Here is a tiny trained network, its code and every weight. The questions are about switching its units off for an input and a class, where a switched-off unit gives its printed mean instead of its output.

import numpy as np


def w(rows, s, z=0):
    codes = np.array(rows[::2]) - 128.0
    scale = np.full(codes.shape[1], s)
    scale[-1] = z or s
    return codes * scale


def norm(h):
    return h / np.sqrt((h * h).mean(-1, keepdims=True) + 1e-5)


def f(y):
    return y / 2 * (1 + np.tanh(0.7978845608 * (y + 0.044715 * y**3)))


def log_softmax(a):
    a = a - a.max(-1, keepdims=True)
    return a - np.log(np.exp(a).sum(-1, keepdims=True))


def net(x, mask):
    res = np.array(x, float).reshape(1, 2) / 4 @ E
    u = 0
    for l in range(3):
        y = f(norm(res) @ A[l][:, :-1].T + A[l][:, -1])
        res = res + np.where(mask[u : u + 4], y, B[l][:, -1]) @ B[l][:, :-1]
        u += 4
    return log_softmax(norm(res)[-1] @ U[:, :-1].T + U[:, -1])


A, B = {}, {}
E = w([
[99,215,49,188,120,85,75,64,9,212,159],'x0',
[156,167,232,188,185,60,200,158,93,154,3],'x1',
],0.0065)
A[0] = w([
[148,161,167,162,173,149,96,95,17,162,230,131],'0.n0',
[145,119,99,101,153,218,92,188,151,95,166,124],'0.n1',
[201,184,132,95,130,170,140,168,179,30,108,11],'0.n2',
[149,69,3,104,114,176,119,95,56,158,197,26],'0.n3',
],0.0048,0.0013)
B[0] = w([
[119,154,81,98,119,143,153,175,168,188,170,210],'0.n0',
[128,106,120,132,98,129,114,99,116,131,140,190],'0.n1',
[90,251,86,160,132,117,136,151,127,149,152,169],'0.n2',
[165,124,158,176,117,109,140,138,132,65,108,253],'0.n3',
],0.014,0.0054)
A[1] = w([
[183,131,153,134,211,170,168,96,97,87,39,94],'1.n0',
[72,121,84,184,149,62,217,28,66,110,145,67],'1.n1',
[1,101,93,132,151,141,149,72,115,106,131,4],'1.n2',
[115,153,61,120,118,127,87,77,219,79,143,131],'1.n3',
],0.0064,0.0024)
B[1] = w([
[129,172,94,150,96,160,159,39,206,41,105,190],'1.n0',
[92,105,181,68,135,162,169,166,227,175,231,145],'1.n1',
[99,222,172,120,94,124,98,105,87,166,188,105],'1.n2',
[127,103,254,117,142,139,101,129,95,171,58,253],'1.n3',
],0.0088,0.0049)
A[2] = w([
[4,139,200,50,148,183,89,132,163,142,121,7],'2.n0',
[154,58,171,58,212,53,178,163,118,221,84,110],'2.n1',
[126,162,118,173,93,82,172,194,99,168,151,47],'2.n2',
[80,90,121,187,254,126,200,193,19,150,49,203],'2.n3',
],0.0068,0.0013)
B[2] = w([
[65,169,139,88,149,184,102,121,165,255,106,201],'2.n0',
[84,37,224,103,123,136,88,172,59,112,162,164],'2.n1',
[176,132,100,81,93,66,173,111,182,137,125,253],'2.n2',
[62,71,130,149,174,129,181,109,72,12,140,184],'2.n3',
],0.0088,0.0041)
U = w([
[119,144,47,149,186,159,98,66,63,81,106,81],'0',
[183,15,168,206,61,159,61,95,77,36,140,147],'1',
[143,119,99,129,229,142,116,69,107,154,130,1],'2',
[66,155,221,50,139,199,109,159,190,247,93,147],'3',
[196,191,13,137,92,46,169,146,185,215,195,131],'4',
[95,200,140,192,191,126,226,72,197,29,58,147],'5',
[57,35,186,103,176,76,210,158,51,128,179,146],'6',
],0.011,0.007)

Each question gives the input, the list of numbers given to net, and the class t.
The units are the neurons (one row each of A and B). Each row of codes is followed by its name. A weight is (code - 128) times the scale printed after its matrix; where a second scale follows, it is the last column's (A, B and U).
mask holds one flag per neuron, layer by layer. A switched-off neuron (its flag False) gives its mean, the last column of its row in B, instead of its output. The means were averaged over made-up inputs and are rounded, as every weight is.
A unit's drop is (log p(t) with every unit on - log p(t) with that unit switched off) / (log p(t) with every unit on - log p(t) with every unit switched off).
The circuit of an input: a set's keep is (log p(t) with only the set's units on - log p(t) with every unit switched off) / (log p(t) with every unit on - log p(t) with every unit switched off). Starting from all 12 units, units are removed one at a time, each time the one whose removal leaves the highest keep (on an exact tie, the one counted first), for as long as the keep stays at least 0.8.
units of the circuit, in order: the units of the circuit, biggest drop first
top k neurons: the k neurons with the biggest drops, biggest first
k most important neurons of layer l: the k neurons of layer l with the biggest drops, biggest first
drop when u is switched off: that unit's drop, to one decimal
input [-2,0], class 3: top 4 neurons => [0.n3, 0.n0, 2.n0, 0.n2]
input [-1,-8], class 1: units of the circuit, in order => [0.n3]
input [5,4], class 6: top 4 neurons => [1.n0, 2.n1, 0.n2, 2.n3]
input [-2,-4], class 1: top 2 neurons => [0.n0, 0.n3]
input [-3,0], class 3: top 2 neurons => [0.n3, 2.n0]
input [3,6], class 6: top 3 neurons => [0.n3, 2.n1, 1.n1]
input [4,-5], class 1: top 2 neurons => [0.n3, 0.n2]
input [-8,1], class 3: top 4 neurons => [0.n3, 0.n2, 2.n0, 1.n0]
input [1,-2], class 1: top 2 neurons => [0.n2, 0.n3]
input [2,1], class 4: top 3 neurons => [1.n3, 0.n0, 2.n2]
input [1,1], class 6: 3 most important neurons of layer 0 => [0.n2, 0.n3, 0.n1]
input [8,8], class 6: top 2 neurons => [2.n1, 2.n3]
input [4,-8], class 1: drop when 0.n3 is switched off => 0.7
input [7,7], class 6: drop when 2.n1 is switched off => 0.1
input [-5,0], class 3: drop when 0.n3 is switched off => 6.1
